In the rows, zero is written as 128.
Facts:
beflil {ζ=flakos,broduk,brosti,fluklar,skufle,nistir, δ=466}
begrik {δ=166}
beski {ζ=plograpos,rulil}
bezafi {ζ=tereti,nofir,grutrik, δ=166}
brabrek {Λ=traren,pladruk, δ=166}
braston {Λ=plograpos,beflil, δ=166}
brede {ζ=drobir,brosti,flumor,duski,trulon, δ=466}
brezes {Λ=ruran}
brizu {δ=166}
broduk {Λ=ripu, δ=166}
brosok {Λ=tuzek,futuzo}
brosti {δ=166}
brumar {δ=466}
doskil {Λ=zube, δ=166}
drebromu {Λ=brumar,trevur, δ=166}
drobir {δ=166}
drolos {Λ=gredrobak,pladruk, δ=166}
drosam {Λ=beflil}
dumak {Λ=stubri, δ=166}
fabu {Λ=stoloskur,troson,fumim}
fazil {ζ=sorak,dumak,plizo, δ=466}
fedu {Λ=mafom, δ=166}
fese {δ=466}
flakos {Λ=fusti, δ=166}
flikla {ζ=klave,stuskal,ragi, Λ=brumar, δ=166}
fliklik {ζ=kofer, δ=466}
flisipun {ζ=nastinun,ripu,logas, Λ=pladruk, δ=166}
fluklar {Λ=drosam, δ=166}
flumor {Λ=rero,panin, δ=466}
flupas {δ=466}
fovu {Λ=fleluk}
fusti {Λ=gutre,ripu, δ=166}
futuzo {δ=166}
gebo {Λ=gofas,ripu, δ=166}
geden {Λ=sketrer, δ=466}
gemur {δ=466}
gigrom {ζ=kofer,drebromu}
gilu {ζ=trustal,flakos,gemur,drolos, δ=166}
gitem {δ=166}
gobri {ζ=lenis,braston, δ=466}
gredrobak {Λ=ponor,traren,gemur,plobrok}
gripi {Λ=gredrobak, δ=166}
grote {ζ=gitem,ragi, Λ=poskidra, δ=466}
grutrik {Λ=vegrur}
gutre {Λ=stetren, δ=166}
kestes {δ=166}
ketuk {ζ=begrik,vosti,dumak,gutu,fumim, δ=466}
kilor {ζ=sorak,brizu,zifor, δ=166}
kirum {Λ=fabu, δ=466}
kofer {Λ=brabrek, δ=166}
lapubruk {δ=166}
lasim {Λ=stetren, δ=166}
lenis {Λ=plograpos, δ=166}
leplo {Λ=vegrur, δ=166}
libroplam {δ=166}
lifla {ζ=mototir,betrem,trevur, Λ=skufle, δ=166}
logas {Λ=klave,nistir, δ=166}
mafom {ζ=gemur,sifliple,fleluk, Λ=lapubruk, δ=166}
malos {ζ=betrem,fusti,flumor,fabu, Λ=ruran,braston, δ=166}
mototir {Λ=storo, δ=166}
mufel {ζ=flupas,fleluk, Λ=trevur, δ=166}
mure {δ=166}
mutro {Λ=panin,plobrok, δ=466}
nastinun {δ=166}
nistir {δ=166}
nofir {Λ=lapubruk}
nuklan {Λ=grote, δ=166}
panin {Λ=plobrok,trulon, δ=466}
pladruk {ζ=trustal,nastinun,lenis, Λ=trulon}
plebor {ζ=broduk, Λ=geden,sifliple, δ=466}
plital {ζ=mutro,sima,brizu, Λ=tiror}
plobrok {δ=166}
plograpos {Λ=gofas, δ=466}
ponor {Λ=brosti, δ=466}
poskidra {δ=166}
ragi {Λ=brezes, δ=466}
rero {ζ=gripi,vegrur,doskil,mure, δ=166}
ripu {Λ=pladruk, δ=466}
ruran {ζ=lasim,vegrur, Λ=gofas,drolos}
sifliple {δ=166}
sima {Λ=brumar,stetren}
sketrer {ζ=tereti,peflan,drolos, δ=466}
skosa {ζ=panin,gofas,gutre,nofir,brabrek, δ=466}
skufle {δ=466}
sorak {Λ=ripu, δ=166}
stetren {δ=166}
storo {δ=466}
stubri {ζ=gemur,ripu,sima,peflan,fleluk, Λ=kofer,ripu,brabrek, δ=166}
stuskal {Λ=leplo, δ=166}
stusok {ζ=tereti,sifliple,doskil,drolos, δ=166}
tavon {Λ=ponor, δ=166}
tereti {δ=166}
tokil {δ=466}
traren {δ=166}
trevur {Λ=stetren}
troson {Λ=pladruk, δ=166}
trulon {Λ=brosti}
trustal {Λ=lapubruk,zifor,pladruk, δ=166}
tuzek {Λ=sorak, δ=166}
vabror {ζ=flakos,trulon}
vegrur {Λ=beflil, δ=166}
vifli {ζ=flumor, Λ=brumar,stubri}
vosti {δ=166}
zifor {δ=166}
ziske {ζ=zube,grutrik,stetren, δ=466}
zube {Λ=fluklar,stubri, δ=466}

Known rows:
[115 106 114 131 139 108 146 123 130 114 123 102 106 141 126  86 129 114
 162 128 125  97 116 144 108 131 122 155 136 137  95 121 128 137 118 140
 109 127 130 122 131 121  99 113 116  92 128 126 136] -> begrik
[ 97 111 147 162 119 143 116 121 115 102 126 175 154 129 119 172 124 115
 100 106 139 136  92  75 142 129  83 138 133 136 170 113 140 135 143 133
 111 137 128 116 171 100 106 150 168 148  89 148 113] -> tokil
[125 101 111 121 148 113 143 116 124 129 121  97 111 119 133  99 123 116
 167 131 115  98 134 150 103 144 117 156 128 121 103 129 121 141 114 132
 136 132 131 115 136 121 110 112 120  88 133 128 152] -> stuskal
[126  98 106 122 135 112 137 121 127 130 125  98 107 131 130  88 132 114
 162 122 121 104 135 148 102 138 121 156 132 127 106 131 113 137 112 134
 126 135 130 116 134 125 102 119 107  88 126 136 149] -> logas
[130 102 136 162  84 179 145 126 120 148 114 174 138 122 129 159 139 104
 103 137 112 132 114  37 138 173  73 147 145 123 186 110 145 138 103 117
 125 146 129  96 158  98 143 153 184 173 105 173 128] -> plograpos
[148 183 135  93 101 121 121 180 148 181 155 153 132 167 112 163 160 166
  84 136 141 181 148 161 174 113 169  80 119  99 124 144 114 128 139 142
 157 123 129 183  95 159 188 135 135 172 160 135 113] -> plital
[118 125 142 177  93 145 123 110 105 120 115 167 165 108 129 182 124 138
 113 127 166 183 123  96 180 126 125  81 132 126 218 134 126 108 137 118
 136 166 141 145 162 120 123 127 174 197 144  88 143] -> plebor
[125 106 136 131 111 121 110 100 105 133 146 191 127  91 147 148 185 122
  88  83 131 156 133  68 148 156 103 118 130 194 229 140 146 133 103  90
 135 127 105 162 150 108 108 183 173 105  42 166 124] -> ripu
[115 100 116 133 146 107 142 122 125 115 127 101 114 138 129  89 125 114
 159 126 123  95 120 148 107 134 126 150 139 139  94 122 127 131 120 136
 106 124 124 119 133 120  94 112 116  93 132 125 138] -> lapubruk
[145  98  97 163 111 124 164 112 119  96 111  96 122 110 171  88 111 144
 122 108 168 140 159 159 122 112 187  71 148 154 115 134  89  72 127 136
  92 185 102 150 125 159 111 128  85 151 200  61 158] -> gilu
[164 114 117 161 154 127 180 112 107  60 100 116 107  99 176 107  94 161
  98 130 157 111 168 139 103 108 177  98 129 137  87  91  89  93 116 112
 100 130 103 191 133 138 128 114 113 147 237  70 167] -> stusok
[ 98 112 140 188 105 150 144 115 103 116 116 170 174  98 148 180 105 145
  91 122 170 167  92 105 182 147 118  45 149 130 205 153 136  90 174 138
 126 184 136 101 144 128 122 126 168 198 144  51 149] -> beflil
[145 108 102 126 113 120 165 105 141 134 112 103  77 109 133  68 149 118
 154 147 107  97 135 103 107 142 129 146 144 141 126 122 128 139  77 101
 120 126 137 113 119 119 122 130 106  94 115 148 162] -> gebo
[119 122 159 182 114 132 139 128 101  97 121 188 150 131 124 188 122 150
  93 128 164 166 112  94 169 117 122  93 124 122 186 102 135 127 137 118
 129 135 135 179 168 104 135 124 193 186 165 101 141] -> skosa
[161 119 132 162 154 111 178 120 100  68 104 120 104 111 160 117  98 162
 122 156 149 109 153 142 110 109 164 108 120 120  89  84 103 113 108 110
 117 102 122 201 131 125 137  93 134 141 238  70 173] -> bezafi
[133  85 113 121 153 110 131 108 111 130 136 101 117 112 158  86 140 107
 165 110 121 111 149 156 101 152 136 138 141 166 122 145 126 115 111 125
 125 127 107 129 117 134 100 125 111  78 116 114 134] -> trustal
[119 166 133  64 168 149 129 167 145 180 152 145 139 118 144 162 105 151
  72 133  97 120 121 143 137 161 113 111 123  84 102 162 150 140 186 144
 168 111 125  65  89 145 189 152 124 127  97 139 117] -> drosam
[125 187 147  97 129 145 103 164 160 147 148 145 143 150 112 146 130 136
  95 150 107 128 101 115 136 107 129 108 113 118  93 142 151 127 163 138
 131  90 131 117  79 146 166 134 111 134  82 138  75] -> betrem
[133 115 121 150 111  75 173 150 123 139 137 124 103 174 106 107 163 143
 157 145 158 138 134 188 155 126 151 112 130 110 113 123 104 142  99 142
 135 138 146 210 137 129 120  89 145 120 205  98 179] -> kilor

Rows:
No name comes twice in this set of rows, the named rows included.
[ 95 105 135 152 111 140 115 121 120 116 131 176 156 139 117 167 134 119
  88  89 144 144 100  83 148 127  85 138 136 144 167 116 130 133 146 138
 112 153 121 118 177 103 102 158 165 143  84 161 109]  flupas
[113 121 148 178  96 119 137 135 104 117 127 189 151 147 113 187 143 148
  95 123 168 173 108 111 184 123 117  95 128 124 188 113 132 133 135 129
 131 148 138 183 170 111 122 126 194 183 158 111 144]  ketuk
[143 126 102 112 108  89 163 111 151 137 120 108  60 116 110  71 166 131
 152 140 117 106 130 119 124 138 127 144 130 135 137 125 120 170  70  91
 142 110 147 150 135 110 112 131 107  73 107 163 189]  sorak
[124  92 112 113 166 114 150 120 126 139 123 102 110 105 145 106 109 115
 155 119 122  94 132 164 105 170 107 145 135 107 105 148 125 146 132 134
 149 141 131  90 137 125 110 115 118  84 132 118 169]  leplo
[ 80 181 138 109 134 100  89 156 116 162 141 123 125 169 140 171  91 159
 119 169 119 216 151 171 192  72 227  97 129 149 175  91 189 114 141 131
 127 102 129  75  64 140 211 143 132 211 181 105 126]  gigrom
[134 182 145  85 134 152  99 159 150 160 150 139 144 130 121 146 129 133
  99 146 101 132 122 120 130 124 132 115 113 116 108 153 148 129 158 131
 145  92 128 113  77 146 174 141 115 132  83 147  77]  fabu
[155 118  69 108  85  80 160  91 145 138 119 109  80  96 132  79 153 180
 107  73 191 170 182 178 153 109 197  77 143 136 154 158  50 124 106 109
 137 201 120 191 157 149 102 158  74 103 163 138 209]  stubri
[132 123 154 172 102 128 130 126 101 127 122 187 152 128 112 190 142 142
 107 125 166 183 124 111 185 130 113  96 126 109 206 117 122 132 124 120
 154 148 147 182 173 110 132 123 195 184 158 120 154]  grote
[124 105 119 135 136 121 134 112 126 117 123 101 119 137 126  83 117 105
 174 132 127 108 123 148 100 125 124 163 138 132  93 117 113 128 121 138
 104 128 132 125 135 127  96 108 114  99 131 135 132]  plobrok
[131 119 106 123 113 110 147  85 144 119 110  91  81  90 133  71 134 121
 163 140 120 103 127 112 113 128 142 128 141 156 141 137 128 131  95  94
 120 130 142 102 118 118 110 128  88  95 100 124 164]  broduk
[110 132 141 129 135 145 106  93 121 105 117 173 149  84 104 178 100 140
 103 104 148 146 108  86 144 119  86 144 113 104 186 123 124 162 149 104
 158 138 150 120 190  95 108 152 163 135  77 172 149]  zube
[112 105 109 123 152 102 114 113 122 120 103  69 113 121 125 118 121 110
 185 116 109 114 155 158 105 122 139 166 119 132 132 115 141 145  98 117
 140 141 132  76 141 117 110 118  99 110 146 121 139]  drebromu

Now the same things, written a new way:
Known rows:
[176  88 138 127 119 129 156 123 134  96 136  76 119 123 116] -> gofas
[135  91 150 106 105 140 163 153 149 114 156 138 143 145 123] -> sima
[135  85 100 133 159  97 168 108  70 146 149 150 174 140  86] -> grote
[135 146 136 135 112 103  84 122 144 168  96 124  71  91 184] -> tereti
[113 212 136 127  93 138  75 125 136 169 165 176 118 119 130] -> logas
[ 83 167 161 120 135 143  79 146 136 112 111 169 122 147 156] -> flisipun
[130 172 139 142 127 125  96 146 147 106  98 101  86 123 137] -> zifor
[150  81 130 122  94 139 170 149 141 115 148 109 130 143 131] -> trevur
[105 162 131 127 110 137 116 157 151 135 117 119  87 127 165] -> gutre
[108 165 124 130 108 146 110 143 146 126 116 121 102 132 165] -> fusti
[126 159 127 145 121 137  94 135 150 106 105  83 109 131 160] -> brosti
[144  93 102 139 164  93 189 116 111 141 154  97 152 123  60] -> storo
[171 106 128 123 119 129 144 131  32 107 136 182 107 152 124] -> gigrom
[107 180 145 101 133 168 111 107 132 129 122 114 107 105 146] -> leplo
[129 169 137 141 125 126 104 142 148 110 102  88  87 116 146] -> plobrok
[173  91 119 129  98 144 143 114 129 113 144 116 152 136 124] -> betrem
[126 164 137 136 123 129 112 142 148 111 105  90  86 124 145] -> traren
[124  66  56 143 169 151 162 105 109 130 118 138 233 161  92] -> flumor
[176  88 121 135 116 135 140 126 139  97 124 107 142 138 109] -> fabu

Rows:
No name comes twice in this set of rows, the named rows included.
[153  69  88 140  87 172 111 107 104  98 144 144 213 188 192]  vifli
[127  63  66 148 157 143 150  91  91 121 131 123 240 172 128]  brede
[118 123 156 136 121  70  61 111 139 162  93 132  78  96 219]  stusok
[128  90  93 128 187 105 189 131   7 133 116 187 140 149  79]  fliklik

The same things again, as new rows of numbers:
Known rows:
[112 139 185 127 136 172 102 171 123 141 107 123 109 114 116] -> brizu
[171 136 165 129 170 130 131 123 148 111 105 130 130 143 181] -> beski
[153 175 218 154 185 132  83 141 113 155  94 102  92 117 124] -> bezafi
[178 153  97 101 116  72 137 145 117 150  57 143 153 154 158] -> trevur
[122 135 198 156 160 112  96 175 162 133  75 128 133 184 122] -> mufel
[139 119 190 166 198 148 123 183 137 132  59 124  77 128 118] -> flisipun
[155 180 180 142 122 110 117 228 139 173  91 140  82 131 110] -> vegrur
[143 158 213 139 182 161  94 148 131 152  91 110 100 119 121] -> rero
[190 134 155 169 178 149 141 137 149 161 112 125 185 131 143] -> ruran
[195 143 209 143 157 139 134 176 159 175  75  99 163 112  75] -> malos
[137 164 145 121 127 123 106 173 113 177  63 128 124 135  99] -> lasim
[151 102  63 112 144  94 150  97 116 109 201 114 137 145 130] -> panin
[120 154 163 159 124 176 114 187 137 170 101 136 130 131  88] -> lenis
[176 113 103 111 199 117 141  95 153 117 174 101 127 181 188] -> gobri
[113 150 179 137 105 117 109 162 134 150 118 126  85 118 107] -> dumak
[160 120  62 117 138  82 144 117 127 130 192 111 134 168 157] -> kirum
[153 142 123 137 110 117 136 144 131 120 115 145 134 136 153] -> brosok
[149 105  63 113 135  90 148  96 124 111 206 116 151 152 128] -> ponor
[114 156 167 138 124 202  96 163 124 137  98 123 115 126 103] -> nistir

Rows:
No name comes twice in this set of rows, the named rows included.
[123 168 146 159 101 178 110 164 141 151  85 126 130 158  83]  flakos
[155 143 127 121 110 155 131 136 128 110 109 135 138 132 160]  duski
[119 136 159 152 139 147 122 181 105 136  85 123  58 100 100]  brabrek
[157 126  63 107 145 133 135 106 124 118 185 104 135 172 168]  skufle
[177 145 112 145 193  68 100  88 119 108 180  87 118 198 190]  sketrer
[119 148 166 127 120 202 108 152 127 129 101 121 129 116  83]  brosti
[170 116 172 136 162  88 137 139 158 116 108 139 133 147 178]  plital
[177 161 127 138  98  90 138 191 146 129 102 159 112 149 162]  drosam
[159 148 207 140 163 134 121 163 151 159  85 114 119 121 102]  lifla
[183 103 117 101 209  93 140 101 148 126 185  96 122 161 195]  fazil
[142 114  70 112 148 122 126 114 129 105 192 105 131 181 177]  flupas
[151 138 112 110 106  66 128 145 129 124  78 149 147 165 170]  sima
[115 149 164 141 117 154 112 163 125 144 107 134 122 116  80]  tavon
[168 135 134 115 117 145 133 137 130 112 112 130 144 121 158]  betrem

